Below are the code and all the weights of a small trained network. Each question names an input and a class and asks about switching units off, where a switched-off unit gives its printed mean instead of its output.

import numpy as np


def w(rows, s, z=0):
    codes = np.array(rows[::2]) - 128.0
    scale = np.full(codes.shape[1], s)
    scale[-1] = z or s
    return codes * scale


def norm(h):
    return h / np.sqrt((h * h).mean(-1, keepdims=True) + 1e-5)


def f(y):
    return np.maximum(y, 0)


def log_softmax(a):
    a = a - a.max(-1, keepdims=True)
    return a - np.log(np.exp(a).sum(-1, keepdims=True))


def net(x, mask):
    res = np.array(x, float).reshape(1, 5) / 4 @ E
    u = 0
    for l in range(2):
        y = f(norm(res) @ A[l][:, :-1].T + A[l][:, -1])
        res = res + np.where(mask[u : u + 10], y, B[l][:, -1]) @ B[l][:, :-1]
        u += 10
    return log_softmax(norm(res)[-1] @ U[:, :-1].T + U[:, -1])


A, B = {}, {}
E = w([
[202,254,211,223,158,154,187,178,145,103],'x0',
[133,117,129,130,134,144,135,134,127,135],'x1',
[85,158,194,175,57,189,75,66,34,161],'x2',
[127,133,127,126,126,120,123,122,126,125],'x3',
[152,124,55,72,10,229,110,196,241,68],'x4',
],0.0025)
A[0] = w([
[125,98,181,143,151,107,132,43,94,80,79],'0.n1',
[167,193,137,143,185,123,155,188,173,149,107],'0.n2',
[105,59,157,101,193,70,105,144,21,119,90],'0.n3',
[181,171,113,136,59,176,136,167,133,149,7],'0.n4',
[67,112,99,107,137,171,127,99,112,152,96],'0.n5',
[197,150,179,136,253,111,117,41,115,134,111],'0.n6',
[90,131,128,89,47,199,27,154,157,109,165],'0.n7',
[89,64,83,173,204,104,117,56,156,160,100],'0.n8',
[86,110,80,136,208,75,109,114,80,121,43],'0.n9',
[166,66,172,157,98,84,170,109,40,118,112],'0.n10',
],0.004,0.0014)
B[0] = w([
[149,96,152,120,105,187,60,125,157,154,190],'0.n1',
[119,115,142,60,66,86,126,186,60,148,219],'0.n2',
[147,186,111,59,60,143,171,89,211,93,238],'0.n3',
[151,205,45,189,141,147,140,93,171,98,190],'0.n4',
[69,136,114,39,130,174,137,91,97,140,180],'0.n5',
[76,4,109,154,137,113,126,195,90,109,237],'0.n6',
[65,81,85,163,125,100,120,158,69,152,254],'0.n7',
[133,183,87,157,99,134,155,122,209,151,211],'0.n8',
[114,174,105,125,172,142,226,130,148,192,203],'0.n9',
[186,170,195,140,101,129,99,104,111,83,194],'0.n10',
],0.0039,0.0037)
A[1] = w([
[181,78,128,104,253,51,134,222,151,118,72],'1.n1',
[119,65,144,38,95,164,116,50,155,150,5],'1.n2',
[134,194,118,108,41,232,121,81,172,159,145],'1.n3',
[143,121,202,81,138,176,104,80,117,161,113],'1.n4',
[45,134,118,78,55,159,112,26,39,159,93],'1.n5',
[128,171,205,209,82,226,51,120,62,115,120],'1.n6',
[172,227,91,82,162,145,194,149,180,188,14],'1.n7',
[52,37,96,42,154,63,114,100,182,122,133],'1.n8',
[170,80,30,113,169,166,104,194,202,25,191],'1.n9',
[38,77,59,116,98,142,139,79,199,110,194],'1.n10',
],0.0036,0.0013)
B[1] = w([
[30,107,103,187,98,145,162,91,84,114,192],'1.n1',
[122,227,197,194,117,107,160,151,118,41,190],'1.n2',
[1,128,128,172,141,104,192,121,168,109,225],'1.n3',
[108,223,219,28,161,127,99,112,126,109,159],'1.n4',
[139,161,112,68,44,170,202,141,95,91,244],'1.n5',
[150,103,120,155,225,107,35,108,186,148,219],'1.n6',
[146,147,53,107,86,115,154,89,187,214,184],'1.n7',
[189,97,152,203,178,175,44,159,156,124,226],'1.n8',
[181,161,212,85,90,110,87,106,81,126,222],'1.n9',
[195,82,151,100,237,104,130,104,119,157,253],'1.n10',
],0.0044)
U = w([
[172,104,76,100,199,79,212,64,235,233,100],'0',
[49,210,199,57,104,182,190,41,132,88,118],'1',
[229,35,121,69,174,121,30,170,139,114,253],'2',
[51,56,41,86,55,210,98,125,29,113,36],'3',
[51,68,151,210,124,50,221,213,48,140,229],'4',
[133,141,237,196,216,111,29,113,94,164,58],'5',
[212,205,99,90,11,77,166,211,170,132,45],'6',
[63,198,63,254,117,180,74,148,199,100,149],'7',
],0.0091,0.00076)

Each question gives the input, the list of numbers given to net, and the class t.
The units are the neurons (one row each of A and B). Each row of codes is followed by its name. A weight is (code - 128) times the scale printed after its matrix; where a second scale follows, it is the last column's (A, B and U).
mask holds one flag per neuron, layer by layer. A switched-off neuron (its flag False) gives its mean, the last column of its row in B, instead of its output. The means were averaged over made-up inputs and are rounded, as every weight is.
A unit's drop is (log p(t) with every unit on - log p(t) with that unit switched off) / (log p(t) with every unit on - log p(t) with every unit switched off).
The circuit of an input: a set's keep is (log p(t) with only the set's units on - log p(t) with every unit switched off) / (log p(t) with every unit on - log p(t) with every unit switched off). Starting from the 12 units with the biggest drops (on a tie, the unit counted first), units are removed one at a time, each time the one whose removal leaves the highest keep (on an exact tie, the one counted first), for as long as the keep stays at least 0.8.
circuit, biggest first: the units of the circuit, biggest drop first
k most important neurons: the k neurons with the biggest drops, biggest first
top k neurons in layer l: the k neurons of layer l with the biggest drops, biggest first
input [1,-8,-6,-3,1], class 6: circuit, biggest first => (1.n9)
input [-7,0,-1,-2,-1], class 0: circuit, biggest first => (1.n10 0.n8)
input [1,8,2,5,6], class 7: 2 most important neurons => (0.n4 0.n6)
input [-1,5,8,-4,-3], class 1: circuit, biggest first => (1.n5 1.n4)
input [0,1,-8,6,7], class 2: circuit, biggest first => (1.n5 0.n3 1.n9)
input [-8,-1,3,-3,-1], class 1: 2 most important neurons => (1.n2 0.n6)
input [6,5,-7,0,0], class 4: circuit, biggest first => (1.n1 0.n3)
input [-1,-8,8,1,-7], class 1: top 3 neurons in layer 1 => (1.n5 1.n8 1.n10)
input [-8,-1,1,2,-7], class 1: circuit, biggest first => (1.n2 0.n3)
input [-6,-3,1,2,-2], class 1: top 3 neurons in layer 1 => (1.n2 1.n5 1.n6)
input [-1,3,7,1,-6], class 1: circuit, biggest first => (0.n3 1.n5)
input [0,-6,-3,-3,8], class 2: top 2 neurons in layer 0 => (0.n7 0.n3)
input [-5,7,-1,-7,1], class 2: top 2 neurons in layer 1 => (1.n8 1.n10)
input [6,5,-1,-4,0], class 4: top 4 neurons in layer 0 => (0.n3 0.n2 0.n8 0.n6)
input [3,-2,-4,-5,-8], class 4: most important neuron => (0.n6)
input [3,8,0,0,1], class 6: top 3 neurons in layer 1 => (1.n10 1.n8 1.n1)
input [-3,-8,4,-8,0], class 1: 2 most important neurons => (0.n6 1.n5)
input [1,0,0,1,-5], class 4: 2 most important neurons => (0.n6 1.n10)
input [1,0,-1,2,-8], class 4: 3 most important neurons => (0.n6 1.n10 1.n6)
input [-8,4,0,1,1], class 2: circuit, biggest first => (1.n8)
input [-7,7,-1,6,-4], class 0: 2 most important neurons => (0.n8 0.n9)
